Below are the code and all the weights of a small trained network. Each question names an input and a class and asks about switching units off, where a switched-off unit gives its printed mean instead of its output.

import numpy as np


def w(rows, s, z=0):
    codes = np.array(rows[::2]) - 128.0
    scale = np.full(codes.shape[1], s)
    scale[-1] = z or s
    return codes * scale


def f(y):
    return np.maximum(y, 0)


def log_softmax(a):
    a = a - a.max(-1, keepdims=True)
    return a - np.log(np.exp(a).sum(-1, keepdims=True))


def net(x, mask):
    res = np.array(x, float).reshape(1, 7) / 4 @ E
    y = f(res @ A[0][:, :-1].T + A[0][:, -1])
    res = res + np.where(mask, y, B[0][:, -1]) @ B[0][:, :-1]
    return log_softmax(res[-1] @ U[:, :-1].T + U[:, -1])


A, B = {}, {}
E = w([
[162,201,124,78,145],'x0',
[128,127,128,131,128],'x1',
[254,65,144,78,106],'x2',
[89,81,138,46,205],'x3',
[170,111,17,177,178],'x4',
[128,127,130,127,127],'x5',
[134,129,180,179,203],'x6',
],0.0075)
A[0] = w([
[128,135,151,117,110,87],'neuron 0',
[90,191,114,136,147,69],'neuron 1',
[193,185,100,194,90,82],'neuron 2',
[141,96,96,147,146,81],'neuron 3',
[126,94,125,96,149,158],'neuron 4',
[94,122,48,60,48,121],'neuron 5',
[100,170,118,154,149,103],'neuron 6',
[167,112,130,121,119,226],'neuron 7',
[76,171,131,137,128,76],'neuron 8',
[161,95,145,119,111,59],'neuron 9',
[155,201,111,94,148,254],'neuron 10',
[77,153,118,146,145,81],'neuron 11',
[221,81,174,111,139,45],'neuron 12',
[180,148,43,136,185,64],'neuron 13',
[132,101,81,161,157,136],'neuron 14',
[153,144,180,167,196,65],'neuron 15',
[111,119,117,113,136,214],'neuron 16',
[84,157,119,132,134,39],'neuron 17',
[226,122,157,112,124,53],'neuron 18',
[154,133,183,172,182,215],'neuron 19',
[117,78,126,149,110,91],'neuron 20',
[94,34,134,177,86,197],'neuron 21',
[152,138,73,147,163,35],'neuron 22',
[116,147,247,99,86,51],'neuron 23',
[95,89,106,41,197,72],'neuron 24',
[97,122,117,94,156,77],'neuron 25',
[141,166,166,182,58,94],'neuron 26',
[180,253,114,77,157,124],'neuron 27',
],0.012,0.0068)
B[0] = w([
[129,120,118,105,137,141],'neuron 0',
[106,127,78,142,145,168],'neuron 1',
[148,150,170,133,200,198],'neuron 2',
[115,113,123,93,134,154],'neuron 3',
[128,157,162,149,134,180],'neuron 4',
[224,129,82,171,100,214],'neuron 5',
[109,136,95,144,129,170],'neuron 6',
[91,186,130,152,96,226],'neuron 7',
[112,130,71,119,139,170],'neuron 8',
[108,110,94,138,144,149],'neuron 9',
[72,149,193,150,57,253],'neuron 10',
[108,131,78,142,131,168],'neuron 11',
[90,136,49,153,153,197],'neuron 12',
[139,130,124,26,123,190],'neuron 13',
[121,138,154,76,103,191],'neuron 14',
[196,90,104,152,117,163],'neuron 15',
[121,176,149,134,112,204],'neuron 16',
[107,127,82,134,147,146],'neuron 17',
[88,121,70,145,156,192],'neuron 18',
[188,155,127,170,66,231],'neuron 19',
[120,84,137,130,142,147],'neuron 20',
[75,76,174,145,101,230],'neuron 21',
[135,124,107,57,138,153],'neuron 22',
[149,126,117,2,131,214],'neuron 23',
[155,136,165,159,200,195],'neuron 24',
[130,137,135,141,156,149],'neuron 25',
[144,155,169,131,187,194],'neuron 26',
[103,18,152,153,134,217],'neuron 27',
],0.031,0.0076)
U = w([
[72,154,36,176,159,67],'0',
[157,121,137,31,128,111],'1',
[125,165,165,174,91,255],'2',
[171,171,201,185,246,65],'3',
[121,170,159,172,83,213],'4',
[101,12,186,182,97,67],'5',
[254,124,99,204,73,98],'6',
],0.0074,0.0094)

Each question gives the input, the list of numbers given to net, and the class t.
The units are the neurons (one row each of A and B). Each row of codes is followed by its name. A weight is (code - 128) times the scale printed after its matrix; where a second scale follows, it is the last column's (A, B and U).
mask holds one flag per neuron, in row order. A switched-off neuron (its flag False) gives its mean, the last column of its row in B, instead of its output. The means were averaged over made-up inputs and are rounded, as every weight is.
A unit's drop is (log p(t) with every unit on - log p(t) with that unit switched off) / (log p(t) with every unit on - log p(t) with every unit switched off).
The circuit of an input: a set's keep is (log p(t) with only the set's units on - log p(t) with every unit switched off) / (log p(t) with every unit on - log p(t) with every unit switched off). Starting from the 12 units with the biggest drops (on a tie, the unit counted first), units are removed one at a time, each time the one whose removal leaves the highest keep (on an exact tie, the one counted first), for as long as the keep stays at least 0.8.
circuit, biggest first: the units of the circuit, biggest drop first
most important unit: the unit with the biggest drop
k most important neurons: the k neurons with the biggest drops, biggest first
drop of u: that unit's drop, to one decimal
input [-4,1,-4,-8,6,4,-5], class 3: circuit, biggest first => (neuron 2)
input [6,-5,1,3,7,-4,-6], class 1: 4 most important neurons => (neuron 13; neuron 22; neuron 19; neuron 21)
input [1,-6,-2,-4,6,4,1], class 1: circuit, biggest first => (neuron 13; neuron 22)
input [6,-4,1,3,8,5,4], class 1: 2 most important neurons => (neuron 13; neuron 22)
input [-2,1,4,2,-3,-1,7], class 6: circuit, biggest first => (neuron 19; neuron 15)
input [-4,0,-3,0,2,1,0], class 5: 3 most important neurons => (neuron 21; neuron 7; neuron 5)
input [8,4,-8,-3,2,4,-3], class 0: 3 most important neurons => (neuron 1; neuron 8; neuron 21)
input [-6,4,2,3,-1,-2,-1], class 5: 2 most important neurons => (neuron 21; neuron 20)
input [6,-6,3,7,3,0,2], class 3: 4 most important neurons => (neuron 24; neuron 21; neuron 4; neuron 25)
input [5,4,7,-2,-4,6,-4], class 0: circuit, biggest first => (neuron 18; neuron 12)
input [6,2,-7,4,3,2,-3], class 0: 2 most important neurons => (neuron 1; neuron 21)
input [-8,1,-4,-4,7,-1,4], class 5: 2 most important neurons => (neuron 21; neuron 23)
input [-1,6,3,4,-8,6,8], class 1: 2 most important neurons => (neuron 23; neuron 5)
input [-2,0,6,0,8,-7,-5], class 1: most important unit => neuron 13
input [-4,2,-4,-8,8,-2,8], class 1: 2 most important neurons => (neuron 13; neuron 14)
input [1,3,6,3,3,-4,5], class 0: 3 most important neurons => (neuron 12; neuron 18; neuron 5)
input [6,4,2,-4,5,-1,-6], class 5: drop of neuron 27 => 2.1
input [8,-1,1,-5,-4,1,-1], class 5: drop of neuron 27 => 1.3
input [4,5,-3,8,-2,6,-5], class 3: drop of neuron 24 => 1.0
input [1,1,6,2,0,-1,7], class 6: circuit, biggest first => (neuron 19)
